(in the rows, 128 means zero)
Each row is followed by its class.
[140 144 143 146 129 105 162 124 129 139 151 112 105 156 116 126 111 127
 115 131 132 128 123 120 113 121  98 136 107 115 134 131 117 107 111 150
  86 142 129 121  95 119 139 134 103 126 120 121 122 125]	(159)
[128 124 140  88 159 159 107 102 170 127 104 132 116 106 132  98 109  93
 114 147 104 143 124 130 121 100 150 103 153 148 131 127 134 142 138 130
 124 121 134 118 149  97  90 144 123 125 121 133 147 132]	(118)
[128 130 138 149 134 133 129 113 133 139 140 108 120 148 113 116 128 121
  95 132 136 127 120 116 111 136 117  96  95 129 136 122 131 110 144 120
  79 129 127 135 114 130 139 138 120 140 106 113 145 128]	(171)
[126 160 152 138 155 145  87 101  88 195 110 110 164 200 110 114 160  72
 118 116 130 168  97 128  96 147 115  99  93 168 104 130 105  87 158 108
  92 174 138 121 188 126  86 134 100 176 116 142 137 104]	(195)
[120  88 111  63 135 104 147 136 230  83 140 141  66  86 143 119  84 141
 101 125 101  87 126 116 161  84 127 113 166  87 154 123 164 159 115 194
 124  93 112 122  92 124 155 134 145  92 135 112 125 165]	(166)
[130 134 140 142 155 139 122 125 154 134 138 101 102 150 121 115 127 105
  98 134 123 127 108 126 123 127  97 105  97 119 126 117 131 111 134 129
  81 141 126 130 110 114 134 140 125 142 102 121 143 128]	(171)
[131 159 188 139 173 184  42 124  42 180  69 120 205 184 119  87 165  42
 139 144  95 198 116 129 112 181 159  83 116 228 110 133  95  64 161  88
 143 184 174 151 235 116  25 134 128 201 115 148 149 116]	(200)
[121 152 128 164 115 138 123  99 143 112 146 119 121 116 108 153 132 130
 121 125 119 121 107 144 148 117 130 124 143 123 124 128 136 133 136 127
 132  80 115 137  78 128  99 117 111 125 140 116 123 109]	(118)
[127 137 127 166 135 139 108 116  92 128 112 132 141 116 125 156 122 113
 120 135 148 135 131 100 100 128 146 173 130 133 126 130  99 114 134 125
 125 129 109 124 173 129 119 116 139 135 111 155 121 125]	(134)
[119 158 139 131 118 147 111 121 159 115 134 118 120 124 115 135 153 120
 109 129 129 139 130 156 162 120 132 132 145 134 124 135 141 139 138 106
 133 111 117 132  93 131 121 109 122 125 139 115 124  99]	(96)
[142 153 175 142 157 149  84 123  48 182  83  86 182 199 119 121 163  56
 130 136 109 177 103 120  90 174 121 104  80 196 108 133  90  71 152 101
  99 178 149 128 211 118  74 127 104 196 125 140 123  92]	(226)
[125 149 127 155 135 140 118  86 149 126 159 119 114 121 112 132 137 117
 100 130 114 126 114 125 157 120 145 109 124 131 134 137 141 131 137 122
 114  85 126 141  77 127 123 130 109 115 129 103 134 104]	(118)
[123 147 131 152  99 132 123 125 137 107 140 119 111 113 114 149 140 145
 110 128 133 117 124 129 139 136 133 142 132 133 122 133 155 125 136 113
 146  93 112 141  99 126 126 119 118 147 148 123 122 121]	(171)
[116  92 111 128 126 142 162 112 190  88 125 130  99  64 143 156  88 140
 130 145 135  93 136  91 111  77 122 163 133  67 128 121 134 170 125 166
 111  66  99 122  79 147 164 127 130  87 100 119 134 132]	(7)
[129 159 164 140 167 126  95 122  72 179 102 109 171 186 103 115 163  83
 109 118 116 170  97 140 130 173 119  91  90 175 106 134 102  70 143 109
  89 176 149 119 173 121  77 129 111 170 120 136 128 115]	(166)
[141 160 155 141 163 138  98 122  69 171  94  94 159 198 126 119 179  84
 129 134 128 150  97 130  91 170 120  92  87 178 112 135  99  88 133 107
  92 171 135 127 198 114 105 148 101 176 118 147 131  91]	(226)
[126 107 130  85 141 146 113 132 156 115  94 139 124 114 128  87 125  91
 103 149  97 145 127 129 137 120 144  96 160 151 132 134 137 120 146 137
 121 139 135 140 159 104  90 134 126 133 132 131 141 167]	(166)
[113 129 129 139 120 118 158 111 172  92 162 114  92 109 119 149 128 157
 111 114 113  91 126 126 167 102 120 139 142  99 141 123 141 130 123 161
 152  73 106 139  46 151 143 114 125 111 146 114 121 125]	(200)
[124 104  95 124 148 111 177 128 200  77 141 142  74  58 142 147  95 167
 101 144 135  79 120 101 142  92 124 159 142  49 155 125 143 162 117 175
 110  68  87 131  69 137 183 148 143  57  97 127 127 149]	(166)
[131 151 158 150 145 112 134 121 127 139 132  94 108 153 117 152 111 133
 121 101 142 119 100 139 138 127  94 109  96 108 113 127 107 110 112 151
  91 142 111  96 103 124 120 135 110 131 120 136 122 111]	(118)
[129 146 127 133 164 135 109  99  78 125  93 143 134 123 131 148 126 124
 107 163 137 134 113 101 110 129 146 165 121 125 122 115 113 137 152 142
 140 125 124 118 128 128 135 143 125 119 129 147 124 133]	(107)
[126 184 143 164 119 155  72 113  80 141 126 118 154 144 113 121 155  96
 105 139 122 159 116 125 128 160 153 138 125 186 108 137 141  99 161  75
 143 126 136 155 135 134  93 111 123 181 149 127 126  95]	(171)
[121  91 121  84 119 117 139 130 234  87 143 129  60  84 141 120  64 148
 128 110 119  96 135 126 147  79 133  87 162  84 146 128 153 173 104 187
 127  80 111 108  98 104 136 136 137  89 115 119 132 157]	(118)
[113 134 108 130 117  96 146 119 188  90 174 129  84  96 116 130 140 142
 100 135 115 106 119 121 177 111 122 144 147 104 141 128 148 138 127 148
 131  89  99 138  45 130 152 119 121  92 146 112 116 141]	(166)
[123 145 131 153 101  91 155 113 155  72 173 128  86 100 119 150 129 155
 121 125 127 105 125 144 166 112 116 137 162 109 132 133 145 135 127 135
 154  79 109 138  61 118 136 120 116 106 148 120 124 121]	(159)
[128 103 116 131 117  93 170 140 208 100 163 102  62 125 135 139  92 165
 113 115 147  72 126 106 128 112  86 104 106  75 144 118 143 143 104 159
  87 103 102 116  77 133 191 156 124 116 104 112 133 143]	(171)
[131 196 175 171 147 176  51  98   4 193  83 124 208 170  96 109 193  62
 143 131 122 202 107 140 115 177 151 122  99 221  90 138  88  72 154  52
 144 191 151 133 211 111  21 114 109 187 138 151 125  85]	(118)
[133 187 154 153 159 159  66  96  39 155  99 134 184 176  90 134 186  83
 104 136 129 177 121 132 121 164 148 149 116 194  95 134 111  97 171  85
 154 167 145 136 162 131  84 111 117 175 161 141 118  90]	(107)
[115 126  94 146 147 119 164 125 135 101 122 135 107 103 154 173 107 154
 128 129 136  91 116 124 109 109 126 156 155  76 137 127 138 145 120 155
 133  94  98 115 117 138 152 139 120 105 115 143 111 132]	(25)
[128 162 142 146 115 146  98  96 105 121 131 134 134 122 111 145 154 117
 118 129 118 139 123 133 150 128 132 121 129 154 111 125 125 109 146 108
 143 113 119 132 111 112  84 121 113 140 150 119 127  93]	(118)
[111 135 166 139 153 129 126 128 126 141 131 101 108 161 128 123  91 120
 108 111 142 128 120 121 114 134  99 107  87 132 126 133 131  98 128 129
  71 134 126 125 127 135 134 143 108 147 127 124 131 107]	(38)
[127  96 131  91 128 136 122 152 216  88 128 123  84 115 147 117  99 132
 116 131 122  98 142 119 129  98 134 111 156 121 142 126 158 151 122 141
 130 106 128 137 133 114 131 147 143 130 117 116 143 153]	(171)
[124 132 149 123 133 137 122 125 120 155 107 109 128 164 113 138 132 104
 102 122 137 134 118 144 120 138 104  99  92 135 131 127 116 104 144 121
  82 138 129 114 134 121 108 136 106 151 119 113 127 116]	(96)
[128 107 108 129 121 137 172 145 192  74 117 137  72  69 140 186  88 177
 106 130 157  81 130 126 124 104 111 148 148  47 149 122 143 172 127 169
 125  62  73 120  78 132 173 139 142  76 113 131 112 131]	(96)
[115 185 160 160 178 168  60 101   8 177 107 110 198 192 114 110 199  57
 106 134 106 205 101 158 124 190 153 105 118 212  96 142 115  65 170  42
 127 185 156 146 178 119  63 114  94 196 137 146 131  97]	(25)
[122 137 158  97 168 155  96 120 150 136 101 131 124 134 139  87 111 100
 116 142 112 153 123 127 113 119 143 125 147 181 126 135 149 125 143 112
 124 141 150 146 178 122 108 148 129 156 134 136 136 108]	(38)
[124 158 171 140 143 135  96 109  75 160 120 107 149 167 100  99 128  69
 124 133 123 167 111 133 113 148 111  95 100 168 110 140 105  82 129 107
  87 168 145 118 158 111  77 125  98 171 116 141 143 110]	(159)
[126 154 169 119 177 186  46 123  82 175  89 118 172 179 138 102 139  47
 114 135 107 190 100 137 118 149 151 105 132 195 111 137 126  98 168 101
 129 172 157 144 196 118  68 127 116 192 124 151 149 127]	(195)
[123 145 124 144 116 127 114 112 149 132 150 122 109 145 119 140 145 127
 121 114 127 125 112 133 150 115 126 154 134 135 126 138 142 131 149 142
 132  98 116 140  86 136 128 116 117 142 134 119 123 115]	(195)
[128 152 159 138 178 165  87 111  74 141  83 135 163 143 118 147 133  96
 107 157 137 161 118 109  93 153 154 158 117 151 123 135  99 121 165 114
 125 144 128 122 157 127 111 139 126 141 118 153 132 120]	(107)
[118 102 130  99 124 143 108 130 177 106 127 122 105 104 133 100  95 106
 109 139 111 130 131 127 128 108 149  96 145 143 137 135 158 134 140 114
 121 106 142 133 143 117 109 144 125 143 125 116 158 165]	(171)
[119 120 127 117 136 131 146 119 191 130 142 109  91 141 125 130 128 123
  96 136 133 116 129 137 146 112 101  86 111  98 143 120 125 139 128 140
  72 119 119 112  88 121 154 138 117 114 112 100 137 112]	(96)
[133 120 109 150 119 143 145 134 156  95 109 128 108 101 155 182  92 162
 137 142 146  76 123  89 103 109 128 183 135  88 136 125 135 140 124 127
 130  94 103 135 118 136 145 141 139 121 112 128 114 118]	(171)
[123 163 182 141 158 154  64 116  58 200  93  96 176 222 109 115 167  50
 117 116 126 178 104 128 101 162 115  99  78 191  99 136  96  67 165  98
  87 177 143 123 191 125  63 131  91 202 116 141 140 108]	(195)
[111 109 131  85 127 128 110 106 176 107 109 118 108 106 133  89 132  93
 125 130 112 121 128 124 119 110 141 105 153 139 120 126 136 154 148 135
 126 110 132 139 146 105 124 129 123 114 120 124 149 144]	(7)
[122  99  92 139 120 112 164 109 180  79 152 141  81  75 134 171 109 153
 104 154 141  80 138 104 113  86 138 176 148  70 160 114 133 157 124 157
 111  59  94 129  95 120 174 146 135  85 111 119 139 155]	(134)
[126 117 137  89 150 148  96 120 127 131 106 122 133 122 131  95 147  84
 121 152  99 154 122 127 106 123 165 105 142 177 141 133 135 130 144 124
 134 125 144 136 200 111  94 142 118 136 133 132 148 139]	(226)
[127 102 140 125 128 114 155 132 166 122 164  96  81 135 132 137 112 142
 113 132 119 123 115 119 129 118 107  84  96 109 144 126 126 121 116 167
  73 100 115 119  93 124 150 141 108 114 121 113 138 124]	(226)
[109 151 141 141 160 147  99 117 103 138 106 113 158 106 126 119 149  76
 141 145 131 153 115 112 103 137 137 159 117 151  92 126 100 127 148  84
 124 128 125 135 167 124  91 131 119 134 102 150 144 101]	(7)
[125 136 149  98 154 163  70 116 106 154  83 147 171 143 121  94 152  73
 102 135 101 166 128 120 116 138 169  91 143 193 124 141 122 102 155 107
 121 154 151 138 211 120  60 130 125 152 131 135 140 131]	(166)
[122 169 144 167 124 145  97  93  71 145 131 124 172 139 111 129 191  92
 119 147 115 170 103 125 142 152 139 140 113 178  91 128 124 101 156  89
 144 140 147 154 121 118  84 107 102 169 140 116 129  96]	(7)
[118 119 119 137 118 130 161 123 137  93 147 152  90  72 139 155  90 143
 121 163 130  97 139  95 124 104 134 149 145  90 154 123 134 140 123 161
 121  71 102 145 100 119 138 141 119  88 128 120 132 129]	(159)
[122 130 148  87 149 177  66 128 123 139  79 126 153 134 115 108 140  78
 111 143 114 174 123 158 125 141 158 102 148 179 122 136 131 126 157  88
 116 146 151 124 181  99  70 131 130 156 120 126 150 125]	(96)
[132 128 131 128 138 113 135 107 144 140 144 105 121 161 125 112 141 109
 120 135 131 128 114 112 108 119 107  84  94 134 131 129 119 114 129 143
  94 130 119 119 128 129 139 138 109 140 116 127 124 108]	(226)
[125  88 115  76 110 117 166 126 217  64 154 152  58  72 140 141  66 156
 124 138 114  91 160 116 133  73 127 130 174  89 160 128 170 153 110 165
 137  78 117 121  93 114 155 139 127  97 141 106 132 148]	(159)
[132 190 178 173 157 188  56 106   5 173  96 137 195 142  98 121 155  52
 116 165 135 196 124 132  95 176 157 145 105 203 115 144  91  73 168  78
 122 156 151 155 208 116  58 121 113 168 124 155 139  86]	(159)
[130 146 131 161 146 159 105  95  93 140  91 142 148 108 120 151 128 115
 128 150 136 136 113 102  96 135 154 137 123 147 122 133 109 124 146 121
 123  96 119 127 160 121  87 148 117 125 108 139 131 108]	(118)
[127 140 175 120 138 163  54 121  82 150  86 117 162 158 127 115 125  71
 122 118 109 172 128 132 114 140 167 132 146 198 123 142 114  96 142 111
 131 162 155 135 211 108  63  98 140 178 129 150 135 129]	(134)
[122 124 122 144 137 137 128 106 119 126 112 125 136  92 137 151 119 128
 139 145 139 125 114 105 110 126 137 151 113 115 111 131 113 136 146 120
 119  95 123 127 121 128 132 138 123 113 103 138 131 112]	(7)
[137 137 148 147 130 128 120 131 112 160 126 103 136 163 107 122 131 125
 125 108 142 136 111 135 114 150 111  89  82 139 122 139 128 100 123 107
  84 161 130 108 136 127 120 143 118 172 101 133 135 126]	(171)
[138 152 146 145 150 157 105 107  76 132 105 147 152 118 120 140 135 109
 123 168 138 147 130 112 108 139 149 150 129 147 123 137 114 111 144 118
 131 123 132 145 157 114 110 135 126 128 116 143 127 101]	(159)
[121 115 139  70 152 130 104 118 163 108 109 138 105 141 136 106 109 102
 103 149 112 137 133 118 127 107 142 107 148 129 129 124 134 143 146 153
 133 141 138 115 135  97 120 137 129 129 137 125 137 155]	(107)
[122  86 129  68 134 123 131 131 205  77 121 136  80 119 142 128  89 133
 113 150 118 105 147 127 145  94 133 100 162  96 146 121 148 163 132 174
 139 110 131 107 106  94 141 142 136 117 136 115 138 166]	(107)
[126 106 106 121 137  92 179 124 198 109 165  92  66 139 138 125 114 131
 109 129 121  92 110 119 108 106 100  96 112  97 155 125 132 137 117 157
  65 100 107 115  93 121 167 160  99 111 121 108 143 134]	(226)
[128 156 166 144 142 128  93 101  73 181 116 104 166 188  94 110 165  74
 105 128 136 168 115 127  95 155 121 118  93 188 115 124  85  77 138 109
  82 178 142 125 189 101  90 120 108 180 111 146 141 113]	(134)
[137 144 142 142 142 135 128 112 117 164 125 109 130 168  98 111 148 113
 111 120 124 142 120 141 119 146 115  87  88 144 119 140 101  85 134 131
  91 148 139 118 143 137 115 142 118 161 120 128 138 109]	(200)
[125 172 149 155 123 151 103 104  99 112 152 129 124 126 112 138 126 108
 119 147 116 151 123 149 153 132 130 143 135 144 124 139 150  96 134 111
 136 112 142 153  93 116 104 102 112 145 146 117 130  94]	(159)
[123 178 166 151 146 156  84 106  75 128 109 129 151 156 100 135 173  97
 111 145 115 167 130 151 136 153 143 152 126 171 122 129 132 106 161 100
 154 131 142 140 128 118  90 115 113 161 149 127 134 104]	(107)
[115 165 162 171 120 149 113 124 116 117 138 123 121 129 121 125 146 128
 114 127 123 151 113 148 146 141 120 153 132 154 120 135 143 117 138 105
 142 123 126 154 112 123 108 117 118 157 153 126 123 103]	(38)
[123 141 108 133  97 141 142 120 194  94 147 133  82  94 122 152 127 149
 109 127 136 106 138 156 162  98 121 156 144  97 139 137 155 154 132 127
 142  71 106 129  54 130 150 111 129 104 145 108 113 107]	(96)
[119  97 136  84 164 143 119 135 188 109 119 114  93 121 129  87 102  96
 106 144 100 132 139 132 132 117 148  83 153 133 145 121 139 129 138 153
 122 111 137 137 146 109 113 146 133 134 117 125 154 163]	(200)
[113 152 134 122 133 149 104  87 149 128 155 132 106 133 124 131 169 122
  91 146 116 132 101 135 159 112 134 132 131 138 126 133 149 127 155 128
 129  90 121 156  80 122 136 131 106 133 137 115 147 104]	(195)
[122 145 137 161 147 173 104 117  72 149  95 130 173 108 129 132 138  83
 123 155 131 163 124 108  86 143 151 144 115 155 106 130 101 117 167  90
 116 119 129 139 167 127  78 133 116 145 111 144 143 107]	(7)
[121 104 125 114 120  94 159 110 186 114 158 103  84 136 112 145 111 137
 115 116 139  87 128 129 130  96  99 115 118  88 144 119 127 125 104 155
  70 115 102 107  91 111 159 131 116 121 115 126 137 135]	(134)
[138 169 171 160 159 133  99 106  61 179 107 106 153 165 110 118 148  97
 121 118 134 167 105 139 130 168 115  75  81 169 105 127  92  85 138 111
 102 165 140 103 171 112  85 143 109 167 111 145 135  92]	(118)
[122 131 183  98 177 161  55 127 105 160  85 113 155 173 137 102 133  53
 118 138 107 181 106 125 123 136 142 107 132 191 112 129 128 101 169 122
 143 154 154 142 202 117  67 135 114 180 119 148 142 142]	(195)
[116 104 120 130 129 134 144 128 163  99 122 114  97  91 137 166  80 157
 120 146 149  84 115  85 110 112 127 162 126  87 137 119 145 147 118 147
 119  81 100 135 106 131 154 134 126 113 109 132 120 140]	(171)
[140 172 168 164 153 154  70 119  37 192 101 101 193 202 115 117 174  64
 137 130 123 192 104 126  95 176 121  98  72 209  94 141  84  64 143  96
 107 187 156 125 213 131  76 118 108 202 123 143 122  79]	(226)
[125 122 134  89 142 166  82 133 138 133  73 135 144 139 126 117 131  85
 112 145 117 163 132 139 115 134 154 101 153 163 129 132 135 126 154 106
 126 151 141 123 188 102  84 132 127 161 119 122 130 138]	(96)
[112 137 150 162 139 160 113 121 110 127 114 136 143 108 140 150  95 121
 119 150 146 133 120  91  92 131 140 181 120 137 135 132 119 128 145 120
 120 106 126 143 154 136 118 137 132 131 125 128 126 105]	(38)
[116 125 142 129 196 113 148 132 138 138 148 107 103 161 138 136 116 111
 103 118 125 124 111 135 131 134  93  81 107 109 128 120 127 105 128 154
  77 141 117 115 115 124 146 148 113 132 106 132 132 114]	(25)
[134 184 154 154 141 149  67 107  53 161 120 140 182 146  94 109 194  75
 102 133 117 181 113 143 147 167 146 149 107 199 108 143 114  82 163  84
 147 158 153 148 168 136  80 108 131 163 152 127 125 102]	(166)
[122 173 185 148 139 138  89 106  94 184 125 112 168 183 102  91 135  76
 124 124 130 180 102 147 103 154 106  90  81 190 111 141 119  78 148  85
  88 171 154 122 169 124  76 141 102 194 126 138 134  86]	(38)
[114 107 145  87 136 163  91 137 152 121  94 134 112 112 132 106 117  95
 111 137 117 149 142 142 131 132 153  93 145 167 144 137 138 137 155 110
 118 110 137 127 165 106  91 139 130 143 121 116 153 138]	(96)
[128 128 153 101 141 140  94 126 120 109  97 138 128 144 131 126 117 111
 112 146 118 153 138 132 126 132 149 112 148 149 128 127 136 127 149 138
 156 141 150 113 155 104 103 133 126 152 147 129 137 154]	(107)
[126 110 139 106 143 141  94 139 129 128 111 109 135 123 122  90 127  79
 132 130 111 160 134 137 125 134 155 101 129 152 117 136 139 125 144  99
 117 143 157 131 172 101  87 139 121 144 105 121 156 154]	(7)
[115 115 158 103 139 163  80 131 137 143 100 116 149 123 130  88 109  67
 127 129 106 169 134 118 108 128 155  97 142 180 113 134 128 130 151 130
 124 128 154 141 170 110  75 115 121 147 117 137 146 141]	(7)
[125 142 143 149 125 110 136 106 126 150 132 108 111 142 114 138 116 128
 126 109 134 122 115 121 130 133  99  90  93 113 119 117 105 115 119 160
 105 118 119  99 121 113 119 127 113 129 121 123 118 110]	(118)
[126 161 159 148 145 134 101 106 108 110 140 123 117 138 106 143 149 129
  91 135 118 149 112 142 159 144 141 149 124 143 127 138 138 128 152 129
 139 102 139 143  78 133 133 122 123 132 143 115 139 113]	(107)
[116  89 118  71 119 131 130 116 220  84 140 132  71  94 131 119 107 121
  90 126 107 106 159 129 140  62 154 116 175 101 154 129 153 156 121 160
 107  96 107 119 111 103 144 122 133  99 131 122 149 169]	(134)
[133 159 145 148 171 156 103 127  77 153  97 122 162 140 131 122 167  84
 133 171 133 162 111 117  80 151 149 141 108 178 122 135 106 105 147  99
 121 131 124 142 200 117  90 155 106 151 111 159 135  99]	(226)
[131 142 143 158 122 142 102  98  82 142 103 136 177 121 105 147 143 115
 126 146 141 155 133 116  95 129 169 156 129 155 129 144 111 109 142 111
 121 109 130 127 168 126 101 126 127 140  98 148 137 124]	(134)
[139 137 144 146 123 107 128 117 116 144 127 102 118 172 118 149 131 138
 120  97 148 115 121 127 115 129 109 129 108 132 121 129 101 100 111 133
  87 158 116 111 142 118 130 120 123 151 115 148 119 113]	(134)
[118 125 147  75 170 134 100 136 159 101  99 130 101 139 128 110 113 110
 116 129 119 134 127 129 130 115 139 118 160 124 128 126 143 154 126 162
 139 154 121 112 135 105 128 127 136 129 129 145 132 157]	(107)
[112 162 132 168 107 133 107 116 124 110 137 111 129 110 120 132 153 109
 132 113 124 141 122 137 140 138 127 146 134 140  96 137 123 130 144 101
 144 103 121 137 104 130 117 102 116 137 132 130 131 105]	(7)
[122  88 126  67 142 144 110 116 185 122 117 130  97 135 139 115 105 112
 112 120 110 117 126 122 118  82 139 118 150 126 147 130 153 141 153 148
 115 107 128 126 130 118 115 143 129 124 120 116 148 156]	(195)
[119 125  98 128  75  93 178 105 216  63 203 154  48  80 129 158 102 180
 124 132 125  70 144 118 173  66 109 145 161  70 149 129 167 152 103 185
 144  56  93 136   5 122 175 115 115  75 159  99 106 126]	(159)
[135 155 124 158 100 114 111 114 107 120 132 114 134 151 128 131 170 121
 131 130 118 138 117 125 125 132 138 136 135 168 118 137 122 118 144 119
 159 110 126 134 132 134 102 111 116 155 157 125 106 106]	(226)
[115 146 155 153 189 132 116 101  74 170 122 102 154 184 117 133 148  93
 108 120 126 157  98 144 109 170 116  75 100 158 121 134 112  82 149 112
  77 160 137 116 157 129 115 135 100 166 108 140 134 100]	(25)
[130 135 167  86 155 147  76 125  87 136  91 129 151 153 114 115 131  78
 132 143 112 164 131 136 118 142 154 121 150 192 116 134 133  93 142 107
 136 167 154 138 198  86  64 126 111 162 145 139 130 132]	(159)
